Here is a tiny trained network, its code and every weight. The questions are about switching its units off for an input and a class, where a switched-off unit gives its printed mean instead of its output.

import numpy as np


def w(rows, s, z=0):
    codes = np.array(rows[::2]) - 128.0
    scale = np.full(codes.shape[1], s)
    scale[-1] = z or s
    return codes * scale


def f(y):
    return np.maximum(y, 0)


def log_softmax(a):
    a = a - a.max(-1, keepdims=True)
    return a - np.log(np.exp(a).sum(-1, keepdims=True))


def net(x, mask):
    res = np.array(x, float).reshape(1, 6) / 4 @ E
    y = f(res @ A[0][:, :-1].T + A[0][:, -1])
    res = res + np.where(mask, y, B[0][:, -1]) @ B[0][:, :-1]
    return log_softmax(res[-1] @ U[:, :-1].T + U[:, -1])


A, B = {}, {}
E = w([
[193,41,212,118,171],'x0',
[120,44,51,127,175],'x1',
[203,137,71,254,113],'x2',
[226,136,82,57,91],'x3',
[98,136,180,188,31],'x4',
[158,192,162,117,142],'x5',
],0.0097)
A[0] = w([
[212,103,57,145,134,109],'neuron 1',
[136,3,148,100,114,104],'neuron 2',
[179,144,176,96,155,63],'neuron 3',
[146,118,187,24,154,137],'neuron 4',
[212,87,67,106,156,128],'neuron 5',
[206,146,32,133,159,175],'neuron 6',
[113,210,107,24,106,167],'neuron 7',
[101,192,141,171,91,200],'neuron 8',
[2,147,144,128,217,155],'neuron 9',
[193,148,121,200,84,108],'neuron 10',
[130,63,199,88,132,254],'neuron 11',
[52,29,158,146,145,162],'neuron 12',
[210,46,86,89,164,210],'neuron 13',
[160,136,195,77,125,78],'neuron 14',
[106,243,184,57,157,248],'neuron 15',
[144,114,125,197,90,145],'neuron 16',
[65,211,105,135,97,207],'neuron 17',
[120,143,98,90,140,91],'neuron 18',
[99,43,116,100,135,112],'neuron 19',
[77,80,167,152,201,152],'neuron 20',
[106,224,65,112,60,103],'neuron 21',
[123,173,130,223,137,222],'neuron 22',
[201,134,166,82,141,126],'neuron 23',
],0.012,0.0041)
B[0] = w([
[164,130,41,136,216,212],'neuron 1',
[174,29,176,21,166,193],'neuron 2',
[148,156,150,95,89,177],'neuron 3',
[130,161,190,26,76,223],'neuron 4',
[124,162,7,44,237,219],'neuron 5',
[112,180,41,177,221,231],'neuron 6',
[40,172,114,60,63,222],'neuron 7',
[148,163,128,232,35,207],'neuron 8',
[45,113,200,207,147,227],'neuron 9',
[254,165,127,184,117,201],'neuron 10',
[144,114,189,49,144,217],'neuron 11',
[117,17,208,138,145,207],'neuron 12',
[152,129,78,18,250,241],'neuron 13',
[188,181,202,58,87,188],'neuron 14',
[79,189,149,125,63,249],'neuron 15',
[243,84,133,202,148,188],'neuron 16',
[70,89,63,192,24,221],'neuron 17',
[60,122,93,68,127,155],'neuron 18',
[85,56,136,97,146,176],'neuron 19',
[93,115,158,152,179,194],'neuron 20',
[83,133,45,180,74,216],'neuron 21',
[192,112,151,232,123,212],'neuron 22',
[161,249,135,98,134,197],'neuron 23',
],0.0074,0.013)
U = w([
[203,119,130,225,98,89],'0',
[65,98,186,208,146,251],'1',
[156,94,68,133,188,208],'2',
[48,115,92,139,47,149],'3',
[139,185,218,90,91,117],'4',
[100,188,122,106,159,38],'5',
[118,10,190,111,150,108],'6',
],0.012,0.0018)

Each question gives the input, the list of numbers given to net, and the class t.
The units are the neurons (one row each of A and B). Each row of codes is followed by its name. A weight is (code - 128) times the scale printed after its matrix; where a second scale follows, it is the last column's (A, B and U).
mask holds one flag per neuron, in row order. A switched-off neuron (its flag False) gives its mean, the last column of its row in B, instead of its output. The means were averaged over made-up inputs and are rounded, as every weight is.
A unit's drop is (log p(t) with every unit on - log p(t) with that unit switched off) / (log p(t) with every unit on - log p(t) with every unit switched off).
The circuit of an input: a set's keep is (log p(t) with only the set's units on - log p(t) with every unit switched off) / (log p(t) with every unit on - log p(t) with every unit switched off). Starting from the 12 units with the biggest drops (on a tie, the unit counted first), units are removed one at a time, each time the one whose removal leaves the highest keep (on an exact tie, the one counted first), for as long as the keep stays at least 0.8.
circuit, biggest first: the units of the circuit, biggest drop first
most important unit: the unit with the biggest drop
k most important neurons: the k neurons with the biggest drops, biggest first
drop when u is switched off: that unit's drop, to one decimal
input [2,-5,-8,-8,-5,-5], class 6: most important unit -> neuron 12
input [-2,5,1,-1,2,1], class 0: circuit, biggest first -> neuron 13; neuron 7
input [-3,-1,0,-3,-4,-2], class 1: circuit, biggest first -> neuron 9; neuron 5
input [-3,1,2,-4,2,-7], class 1: 2 most important neurons -> neuron 12; neuron 10
input [6,2,-6,5,2,-1], class 4: 3 most important neurons -> neuron 4; neuron 23; neuron 14
input [-7,-7,2,6,5,-2], class 3: 3 most important neurons -> neuron 7; neuron 21; neuron 17
input [1,5,-2,-3,4,7], class 1: 2 most important neurons -> neuron 13; neuron 2
input [-2,-7,1,-7,-1,3], class 1: 2 most important neurons -> neuron 9; neuron 22
input [5,-2,-6,8,-5,-6], class 4: 2 most important neurons -> neuron 4; neuron 14
input [-1,-1,-2,0,5,8], class 3: drop when neuron 17 is switched off -> 0.2
input [-6,4,-5,-7,-5,-1], class 1: drop when neuron 9 is switched off -> 0.3
input [2,0,-1,-7,4,-5], class 6: drop when neuron 6 is switched off -> 0.2
input [-6,-7,-4,7,0,8], class 3: drop when neuron 21 is switched off -> 0.1
input [-1,0,-5,7,0,-3], class 4: 3 most important neurons -> neuron 4; neuron 1; neuron 6
input [-5,-8,-8,-8,6,-3], class 3: most important unit -> neuron 17
